Here is a tiny trained network, its code and every weight. The questions are about switching its units off for an input and a target symbol, where a switched-off unit gives its printed mean instead of its output.

import numpy as np


def w(rows, s, z=0):
    codes = np.array(rows[::2]) - 128.0
    scale = np.full(codes.shape[1], s)
    scale[-1] = z or s
    return codes * scale


def f(y):
    return y / 2 * (1 + np.tanh(0.7978845608 * (y + 0.044715 * y**3)))


def softmax(a):
    e = np.exp(a - a.max(-1, keepdims=True))
    return e / e.sum(-1, keepdims=True)


def log_softmax(a):
    a = a - a.max(-1, keepdims=True)
    return a - np.log(np.exp(a).sum(-1, keepdims=True))


def net(x, mask):
    ids = ['ΓΘΞΣΦΩαβδεζημπτψ'.index(c) for c in x.split()]
    T = len(ids)
    res = E[ids] + P[:T]
    u = 0
    for l in range(2):
        r = res
        for j in range(2):
            rows = slice(2 * j, 2 * j + 2)
            q, k, v = (r @ M[l][rows].T for M in (Q, K, V))
            z = softmax(np.where(np.tri(T) > 0, q @ k.T / 2**0.5, -1e9)) @ v
            o = O[l][rows]
            res = res + np.where(mask[u + j], z, o[:, -1]) @ o[:, :-1]
        u += 2
        y = f(res @ A[l][:, :-1].T + A[l][:, -1])
        res = res + np.where(mask[u : u + 12], y, B[l][:, -1]) @ B[l][:, :-1]
        u += 12
    return log_softmax(res[-1] @ U[:, :-1].T + U[:, -1])


Q, K, V, O, A, B = {}, {}, {}, {}, {}, {}
E = w([
[137,140,136,127,167,149,182],'Γ',
[140,139,145,131,163,157,223],'Θ',
[85,189,251,96,103,119,158],'Ξ',
[135,141,142,132,165,154,193],'Σ',
[125,165,150,110,212,130,182],'Φ',
[42,144,157,164,111,164,181],'Ω',
[140,143,109,60,181,145,68],'α',
[22,175,139,126,135,143,104],'β',
[193,85,86,125,116,172,161],'δ',
[60,135,49,147,84,99,182],'ε',
[136,150,178,153,115,248,163],'ζ',
[190,127,223,73,76,143,182],'η',
[88,167,155,108,141,205,17],'μ',
[113,148,103,61,47,55,221],'π',
[150,104,140,138,96,194,44],'τ',
[25,90,124,206,78,175,92],'ψ',
],0.018)
P = w([
[133,125,177,121,247,107,167],'0',
[92,69,184,113,216,121,171],'1',
[154,181,152,117,184,116,155],'2',
[75,65,176,98,173,134,167],'3',
[152,189,139,102,137,132,147],'4',
[71,59,166,83,127,142,160],'5',
[148,188,126,91,91,141,135],'6',
[69,54,157,77,82,147,146],'7',
[147,193,108,82,41,155,118],'8',
[68,48,149,63,43,147,143],'9',
[153,208,109,78,9,156,111],'10',
],0.013)
Q[0] = w([
[143,21,157,198,182,154,23],'L0H1',
[188,218,69,172,152,23,119],'L0H1',
[11,11,195,61,91,182,174],'L0H2',
[102,126,114,111,116,100,149],'L0H2',
],0.011)
K[0] = w([
[157,97,81,227,196,130,63],'L0H1',
[160,164,193,142,251,29,179],'L0H1',
[112,104,131,110,3,150,105],'L0H2',
[147,125,167,108,126,175,99],'L0H2',
],0.013)
V[0] = w([
[243,16,84,157,3,185,62],'L0H1',
[148,130,92,246,150,176,228],'L0H1',
[220,148,194,35,67,43,137],'L0H2',
[158,107,107,7,162,211,197],'L0H2',
],0.0042)
O[0] = w([
[109,63,107,121,123,220,192,4],'L0H1',
[212,113,53,233,34,88,219,105],'L0H1',
[162,204,100,94,100,147,123,88],'L0H2',
[157,253,77,115,155,177,167,253],'L0H2',
],0.0061,0.0031)
A[0] = w([
[139,105,94,133,79,164,105,195],'L0N1',
[117,110,76,175,69,62,243,131],'L0N2',
[113,93,23,47,231,172,144,179],'L0N3',
[122,193,69,155,98,184,107,212],'L0N4',
[76,86,143,71,196,169,161,43],'L0N5',
[208,88,178,152,83,121,164,43],'L0N6',
[170,20,123,98,148,141,186,82],'L0N7',
[254,114,109,105,139,116,89,254],'L0N8',
[7,147,71,190,160,147,110,140],'L0N9',
[136,221,136,114,85,113,154,20],'L0N10',
[72,98,74,40,147,40,65,164],'L0N11',
[133,106,231,125,135,69,146,79],'L0N12',
],0.0079,0.0055)
B[0] = w([
[107,192,90,181,132,145,149,190],'L0N1',
[86,178,9,99,179,99,174,248],'L0N2',
[150,180,180,154,166,138,166,202],'L0N3',
[80,178,177,162,140,69,86,252],'L0N4',
[143,130,89,122,108,253,83,191],'L0N5',
[184,105,57,163,82,147,62,111],'L0N6',
[94,148,112,105,144,164,24,147],'L0N7',
[128,247,141,132,182,211,176,191],'L0N8',
[210,188,132,108,237,213,89,237],'L0N9',
[98,122,158,106,176,132,177,198],'L0N10',
[92,84,15,182,81,167,159,178],'L0N11',
[140,64,141,45,152,161,174,164],'L0N12',
],0.0062,0.0047)
Q[1] = w([
[180,139,162,181,85,62,87],'L1H1',
[116,253,136,146,121,135,126],'L1H1',
[195,60,117,142,96,80,97],'L1H2',
[110,45,116,98,153,155,143],'L1H2',
],0.017)
K[1] = w([
[151,107,168,109,194,89,164],'L1H1',
[134,160,158,10,10,104,140],'L1H1',
[166,101,137,157,247,110,148],'L1H2',
[74,109,84,250,137,178,86],'L1H2',
],0.015)
V[1] = w([
[116,140,79,187,142,133,123],'L1H1',
[4,137,159,168,125,100,144],'L1H1',
[102,136,77,53,168,91,95],'L1H2',
[135,115,110,99,110,123,192],'L1H2',
],0.015)
O[1] = w([
[141,70,35,112,222,197,134,71],'L1H1',
[174,26,184,112,209,75,153,238],'L1H1',
[92,112,112,20,186,146,18,231],'L1H2',
[223,126,92,68,1,106,170,254],'L1H2',
],0.0097,0.0077)
A[1] = w([
[118,166,121,159,86,219,139,210],'L1N1',
[204,132,113,188,171,135,220,103],'L1N2',
[133,133,177,68,105,157,162,27],'L1N3',
[103,29,181,154,182,110,141,211],'L1N4',
[127,96,114,233,152,135,198,124],'L1N5',
[73,132,166,59,90,84,246,214],'L1N6',
[148,42,87,103,177,200,161,38],'L1N7',
[187,109,106,151,32,122,133,100],'L1N8',
[224,153,227,163,163,234,141,82],'L1N9',
[247,91,172,97,152,115,101,2],'L1N10',
[136,147,76,100,186,8,179,199],'L1N11',
[1,57,160,162,184,79,24,50],'L1N12',
],0.0075,0.0074)
B[1] = w([
[180,134,64,106,192,72,136,198],'L1N1',
[134,129,108,106,84,178,222,159],'L1N2',
[103,152,31,171,142,68,99,170],'L1N3',
[165,112,96,205,152,118,107,202],'L1N4',
[178,103,131,124,55,87,111,165],'L1N5',
[162,126,114,158,142,175,89,253],'L1N6',
[108,234,174,132,114,36,70,175],'L1N7',
[125,176,202,155,216,142,120,169],'L1N8',
[20,109,111,107,50,137,72,180],'L1N9',
[81,116,98,166,59,168,144,172],'L1N10',
[95,115,196,160,91,176,102,215],'L1N11',
[132,130,101,41,58,95,254,174],'L1N12',
],0.0087,0.019)
U = w([
[133,157,167,81,114,146,166,91],'Γ',
[167,157,160,68,125,162,181,92],'Θ',
[100,147,225,96,55,85,131,83],'Ξ',
[137,153,166,81,113,156,168,96],'Σ',
[117,171,228,72,136,200,145,83],'Φ',
[226,100,144,154,187,152,105,255],'Ω',
[159,158,133,84,193,186,125,117],'α',
[167,142,159,48,151,73,182,160],'β',
[177,139,54,99,161,127,149,86],'δ',
[171,128,105,101,192,56,79,153],'ε',
[148,131,112,115,59,109,176,75],'ζ',
[158,192,121,120,110,103,126,85],'η',
[73,171,156,58,87,111,186,74],'μ',
[200,121,132,31,81,129,110,189],'π',
[2,145,75,180,74,189,90,140],'τ',
[132,119,87,127,80,20,136,113],'ψ',
],0.0058,0.0053)

Each question gives the input, a string of symbols that net reads in full, and the target symbol t.
The units are the heads (2 rows each of Q, K, V and O) and the neurons (one row each of A and B). Each row of codes is followed by its name. A weight is (code - 128) times the scale printed after its matrix; where a second scale follows, it is the last column's (O, A, B and U).
mask holds one flag per unit, layer by layer, with each layer's heads first. A switched-off unit (its flag False) gives its mean, the last column of its rows in O or B, instead of its output. The means were averaged over made-up inputs and are rounded, as every weight is.
A unit's drop is (log p(t) with every unit on - log p(t) with that unit switched off) / (log p(t) with every unit on - log p(t) with every unit switched off).
The circuit of an input: a set's keep is (log p(t) with only the set's units on - log p(t) with every unit switched off) / (log p(t) with every unit on - log p(t) with every unit switched off). Starting from the 12 units with the biggest drops (on a tie, the unit counted first), units are removed one at a time, each time the one whose removal leaves the highest keep (on an exact tie, the one counted first), for as long as the keep stays at least 0.8.
units of the circuit, in order: the units of the circuit, biggest drop first
top k neurons: the k neurons with the biggest drops, biggest first
top k neurons in layer l: the k neurons of layer l with the biggest drops, biggest first
heads that matter: for each layer, one digit per head in row order, 1 if its drop is at least 0.15 and else 0, layers parted by /
input τ η ε Ω Ω π ε, target π: heads that matter : 00 / 01
input Ω μ Ω Σ π Σ α π Ω Ω Θ, target π: units of the circuit, in order : [L1H2]
input Φ τ Ω ψ ε Ω ψ Ω ζ, target ζ: top 2 neurons in layer 1 : [L1N2; L1N5]
input Ω μ Φ π π Ω β η τ Φ, target τ: units of the circuit, in order : [L1N9; L0H1; L1H2; L0N5]
input τ π τ, target π: units of the circuit, in order : [L1H2; L0N2]
input Φ τ Φ Ξ τ π Ω π Ω, target π: units of the circuit, in order : [L1H2; L0N2]
input β ε π Ω, target π: units of the circuit, in order : [L1H2; L0N9; L0N2]
input ε τ ε τ η π τ Ω Φ, target π: heads that matter : 00 / 01
input Θ Ω δ, target δ: top 3 neurons : [L0N9; L1N1; L0N8]
input η Ω Ω ζ τ Φ, target τ: units of the circuit, in order : [L1N9; L1H2; L0N2]
input Ξ ε Ω π ε Ω Ω μ, target μ: units of the circuit, in order : [L1N12; L1H2; L0H1]
input Ω ζ π α Φ α, target α: heads that matter : 10 / 11
input ε Θ Ω π Σ, target π: units of the circuit, in order : [L1H2; L0N2]
input τ ε Ω π δ, target π: units of the circuit, in order : [L1H2]
input τ Ω τ ζ Ω μ, target μ: units of the circuit, in order : [L1N12; L1H2]
input ε Ω τ Ω, target τ: top 3 neurons : [L1N9; L0N9; L0N5]
input Φ π π ε π α Θ, target π: units of the circuit, in order : [L1H2; L0N2]
input Ω Ω μ ψ, target ψ: top 3 neurons in layer 1 : [L1N12; L1N4; L1N7]
input Θ ε ε τ Ω Θ Ω τ τ, target τ: top 3 neurons : [L1N9; L0N2; L0N8]
input Ω ε Φ Ω Ω Φ Φ π ε π Σ, target π: units of the circuit, in order : [L1H2]
input Ω Σ Ω Ξ, target Ω: units of the circuit, in order : [L0N12; L1N4; L1H1]
input ψ τ Φ Φ Ω τ Ω α, target τ: units of the circuit, in order : [L0H1; L0N5; L1H1]
input Φ Φ Ω β, target β: units of the circuit, in order : [L1N12; L1H1]
input τ π ε ψ τ Ξ Ω δ, target δ: top 3 neurons : [L1N1; L0N7; L1N11]
input ε ε Ω ε, target ε: top 2 neurons : [L1N7; L0N2]
input δ Ω Ω π Φ Ω ε Ω η Ω τ, target η: top 3 neurons in layer 1 : [L1N1; L1N8; L1N11]
input ζ ζ η Ω Ω Ξ, target Ω: top 3 neurons in layer 1 : [L1N6; L1N4; L1N12]
input τ Ω Ω Γ η δ δ, target η: heads that matter : 00 / 10
input Σ Ω Ω Ω Ξ β, target β: heads that matter : 10 / 11
